Below are the code and all the weights of a small trained network. Each question names an input and a class and asks about switching units off, where a switched-off unit gives its printed mean instead of its output.

import numpy as np


def w(rows, s, z=0):
    codes = np.array(rows[::2]) - 128.0
    scale = np.full(codes.shape[1], s)
    scale[-1] = z or s
    return codes * scale


def norm(h):
    return h / np.sqrt((h * h).mean(-1, keepdims=True) + 1e-5)


def f(y):
    return np.maximum(y, 0)


def log_softmax(a):
    a = a - a.max(-1, keepdims=True)
    return a - np.log(np.exp(a).sum(-1, keepdims=True))


def net(x, mask):
    res = np.array(x, float).reshape(1, 8) / 4 @ E
    u = 0
    for l in range(4):
        y = f(norm(res) @ A[l][:, :-1].T + A[l][:, -1])
        res = res + np.where(mask[u : u + 10], y, B[l][:, -1]) @ B[l][:, :-1]
        u += 10
    return log_softmax(norm(res)[-1] @ U[:, :-1].T + U[:, -1])


A, B = {}, {}
E = w([
[158,158,138,240,200,204,169,220],'x0',
[215,173,18,116,152,136,212,100],'x1',
[68,157,138,177,92,47,216,131],'x2',
[129,121,130,131,133,126,131,122],'x3',
[129,128,129,129,130,130,130,128],'x4',
[130,128,128,133,128,129,128,125],'x5',
[64,153,176,79,108,254,214,57],'x6',
[57,222,28,221,49,169,35,65],'x7',
],0.0078)
A[0] = w([
[187,116,146,90,150,155,81,82,69],'L0N1',
[122,129,133,24,109,36,107,76,51],'L0N2',
[178,116,161,51,118,88,141,109,147],'L0N3',
[78,110,76,44,84,115,108,55,48],'L0N4',
[150,127,90,104,112,40,70,127,87],'L0N5',
[78,150,145,43,117,167,155,65,30],'L0N6',
[56,139,134,149,108,6,208,70,12],'L0N7',
[170,116,107,55,149,171,38,87,29],'L0N8',
[80,136,234,108,101,90,54,108,2],'L0N9',
[209,145,36,88,103,105,186,51,27],'L0N10',
],0.014,0.0058)
B[0] = w([
[158,114,136,113,67,138,127,194,187],'L0N1',
[180,77,180,244,155,167,134,163,254],'L0N2',
[107,145,168,92,175,86,208,139,240],'L0N3',
[122,201,157,205,163,181,132,113,252],'L0N4',
[189,157,128,95,162,48,105,46,233],'L0N5',
[184,73,119,81,96,94,144,32,237],'L0N6',
[150,168,136,86,10,167,92,230,246],'L0N7',
[129,184,125,111,7,144,107,220,215],'L0N8',
[54,74,61,110,223,177,89,172,242],'L0N9',
[74,120,9,93,219,183,126,171,229],'L0N10',
],0.019,0.0068)
A[1] = w([
[188,111,122,142,125,22,79,118,3],'L1N1',
[104,98,139,103,85,187,173,59,138],'L1N2',
[72,68,158,159,109,106,66,134,63],'L1N3',
[123,110,121,147,44,124,156,174,89],'L1N4',
[121,106,130,118,77,156,173,56,69],'L1N5',
[85,174,87,146,92,134,65,47,28],'L1N6',
[129,109,146,129,105,182,139,88,57],'L1N7',
[51,78,153,109,133,125,91,114,64],'L1N8',
[178,146,164,253,175,177,140,141,80],'L1N9',
[154,129,159,104,95,172,87,153,51],'L1N10',
],0.021,0.0034)
B[1] = w([
[176,130,94,34,172,57,28,97,168],'L1N1',
[168,150,117,87,206,30,40,127,189],'L1N2',
[103,109,66,120,205,202,117,140,168],'L1N3',
[108,197,136,99,91,102,51,173,186],'L1N4',
[187,161,100,60,162,55,104,69,167],'L1N5',
[96,17,128,239,35,65,177,104,193],'L1N6',
[163,140,145,126,188,116,80,87,166],'L1N7',
[16,98,82,106,212,160,98,152,163],'L1N8',
[105,206,191,69,98,238,168,1,247],'L1N9',
[149,106,156,153,110,173,55,190,197],'L1N10',
],0.018,0.014)
A[2] = w([
[110,73,208,85,122,73,174,140,102],'L2N1',
[84,52,174,186,67,70,169,113,49],'L2N2',
[154,117,180,178,92,175,128,125,120],'L2N3',
[82,173,138,116,97,53,181,151,50],'L2N4',
[118,81,164,182,118,92,148,136,4],'L2N5',
[105,58,248,91,140,58,204,151,45],'L2N6',
[129,142,206,196,129,77,153,123,84],'L2N7',
[92,123,152,197,98,90,140,136,69],'L2N8',
[96,83,161,150,85,76,154,137,81],'L2N9',
[76,193,137,120,99,54,176,134,69],'L2N10',
],0.017,0.0027)
B[2] = w([
[137,118,150,253,122,92,179,123,190],'L2N1',
[134,46,131,154,94,38,190,154,166],'L2N2',
[100,158,180,120,117,76,184,150,254],'L2N3',
[160,92,125,197,112,157,32,150,157],'L2N4',
[92,136,125,117,97,114,160,115,141],'L2N5',
[102,61,152,251,80,77,190,83,210],'L2N6',
[112,101,129,173,145,120,148,85,161],'L2N7',
[118,156,77,162,60,103,155,111,158],'L2N8',
[105,135,130,172,118,76,166,159,148],'L2N9',
[166,133,133,183,116,165,68,173,161],'L2N10',
],0.017,0.0051)
A[3] = w([
[105,97,44,155,192,194,165,155,71],'L3N1',
[158,107,169,92,74,148,123,198,31],'L3N2',
[93,121,96,99,36,141,128,102,115],'L3N3',
[126,134,106,76,134,90,120,108,2],'L3N4',
[151,153,154,119,128,100,107,75,143],'L3N5',
[176,157,6,122,128,151,207,137,75],'L3N6',
[149,87,184,89,149,121,174,164,111],'L3N7',
[186,118,144,128,55,171,123,168,70],'L3N8',
[86,75,114,210,90,98,160,108,96],'L3N9',
[110,90,73,129,165,186,133,141,41],'L3N10',
],0.019,0.0028)
B[3] = w([
[45,93,150,111,170,68,234,164,255],'L3N1',
[108,222,102,210,120,97,86,141,211],'L3N2',
[173,108,161,169,99,174,157,152,193],'L3N3',
[147,100,141,79,134,80,141,137,188],'L3N4',
[161,76,136,67,94,77,181,132,231],'L3N5',
[47,66,159,147,194,188,7,114,208],'L3N6',
[150,70,76,154,29,216,92,115,176],'L3N7',
[102,187,123,135,80,93,116,159,213],'L3N8',
[193,101,117,153,141,81,237,191,222],'L3N9',
[66,154,120,146,173,90,189,169,219],'L3N10',
],0.019,0.0086)
U = w([
[25,67,73,135,254,189,122,174,111],'0',
[223,96,98,67,179,50,55,70,108],'1',
[135,187,120,179,62,145,56,243,89],'2',
[127,162,199,120,104,228,198,40,93],'3',
[146,42,91,238,79,83,228,119,110],'4',
[102,145,146,125,145,97,148,142,254],'5',
],0.0086,0.0079)

Each question gives the input, the list of numbers given to net, and the class t.
The units are the neurons (one row each of A and B). Each row of codes is followed by its name. A weight is (code - 128) times the scale printed after its matrix; where a second scale follows, it is the last column's (A, B and U).
mask holds one flag per neuron, layer by layer. A switched-off neuron (its flag False) gives its mean, the last column of its row in B, instead of its output. The means were averaged over made-up inputs and are rounded, as every weight is.
A unit's drop is (log p(t) with every unit on - log p(t) with that unit switched off) / (log p(t) with every unit on - log p(t) with every unit switched off).
The circuit of an input: a set's keep is (log p(t) with only the set's units on - log p(t) with every unit switched off) / (log p(t) with every unit on - log p(t) with every unit switched off). Starting from the 12 units with the biggest drops (on a tie, the unit counted first), units are removed one at a time, each time the one whose removal leaves the highest keep (on an exact tie, the one counted first), for as long as the keep stays at least 0.8.
units of the circuit, in order: the units of the circuit, biggest drop first
most important unit: the unit with the biggest drop
k most important neurons: the k neurons with the biggest drops, biggest first
drop when u is switched off: that unit's drop, to one decimal
input [1,-2,3,1,-7,0,-8,-6], class 1: most important unit : L1N1
input [7,4,-1,-1,7,2,-5,-6], class 3: 2 most important neurons : (L0N5, L0N6)
input [-3,1,2,1,-5,5,5,2], class 1: 2 most important neurons : (L0N6, L1N2)
input [-8,5,2,8,-3,-8,1,-6], class 3: units of the circuit, in order : (L0N2, L1N9)
input [-2,6,0,-8,-7,-8,0,8], class 4: 2 most important neurons : (L1N6, L0N9)
input [6,1,1,6,7,-1,5,-4], class 3: 3 most important neurons : (L0N6, L0N7, L1N9)
input [-8,2,3,-3,5,8,-4,-3], class 3: units of the circuit, in order : (L0N2, L1N9)
input [-3,0,-7,-5,-2,1,-4,-6], class 2: 3 most important neurons : (L0N8, L0N1, L1N6)
input [6,-2,-8,0,-1,-4,-8,-5], class 1: units of the circuit, in order : (L1N1, L0N9)
input [6,-7,-7,-5,2,6,-7,5], class 0: 2 most important neurons : (L0N4, L1N3)
input [-3,3,6,-5,2,2,-6,3], class 1: 2 most important neurons : (L0N5, L1N1)
input [8,0,4,3,3,-7,3,-5], class 3: 2 most important neurons : (L1N9, L0N7)
input [0,-8,-7,-6,7,8,-6,5], class 0: 2 most important neurons : (L0N9, L0N7)
input [-4,-8,-1,4,1,-2,6,1], class 0: units of the circuit, in order : (L0N9)
input [-1,-4,5,-1,5,-3,-6,1], class 1: 3 most important neurons : (L0N5, L1N1, L0N8)
input [-6,-2,5,1,-2,7,-1,-4], class 3: units of the circuit, in order : (L0N2, L1N9)
input [5,2,-3,-1,-1,-8,2,-8], class 4: 2 most important neurons : (L0N4, L0N2)
input [-1,-7,-8,-1,0,8,-2,-7], class 2: units of the circuit, in order : (L0N1, L3N2)
input [6,-1,-7,-7,1,2,-6,-7], class 2: 4 most important neurons : (L1N6, L0N5, L0N4, L0N2)
input [-4,1,-2,4,-2,1,2,-3], class 3: most important unit : L0N2
input [1,-4,-4,1,0,4,-8,5], class 1: drop when L1N1 is switched off : 1.4
input [-5,-4,-3,5,2,1,5,-7], class 4: drop when L0N3 is switched off : 1.6
input [-4,-1,6,4,-1,1,5,-5], class 2: drop when L2N6 is switched off : 0.0
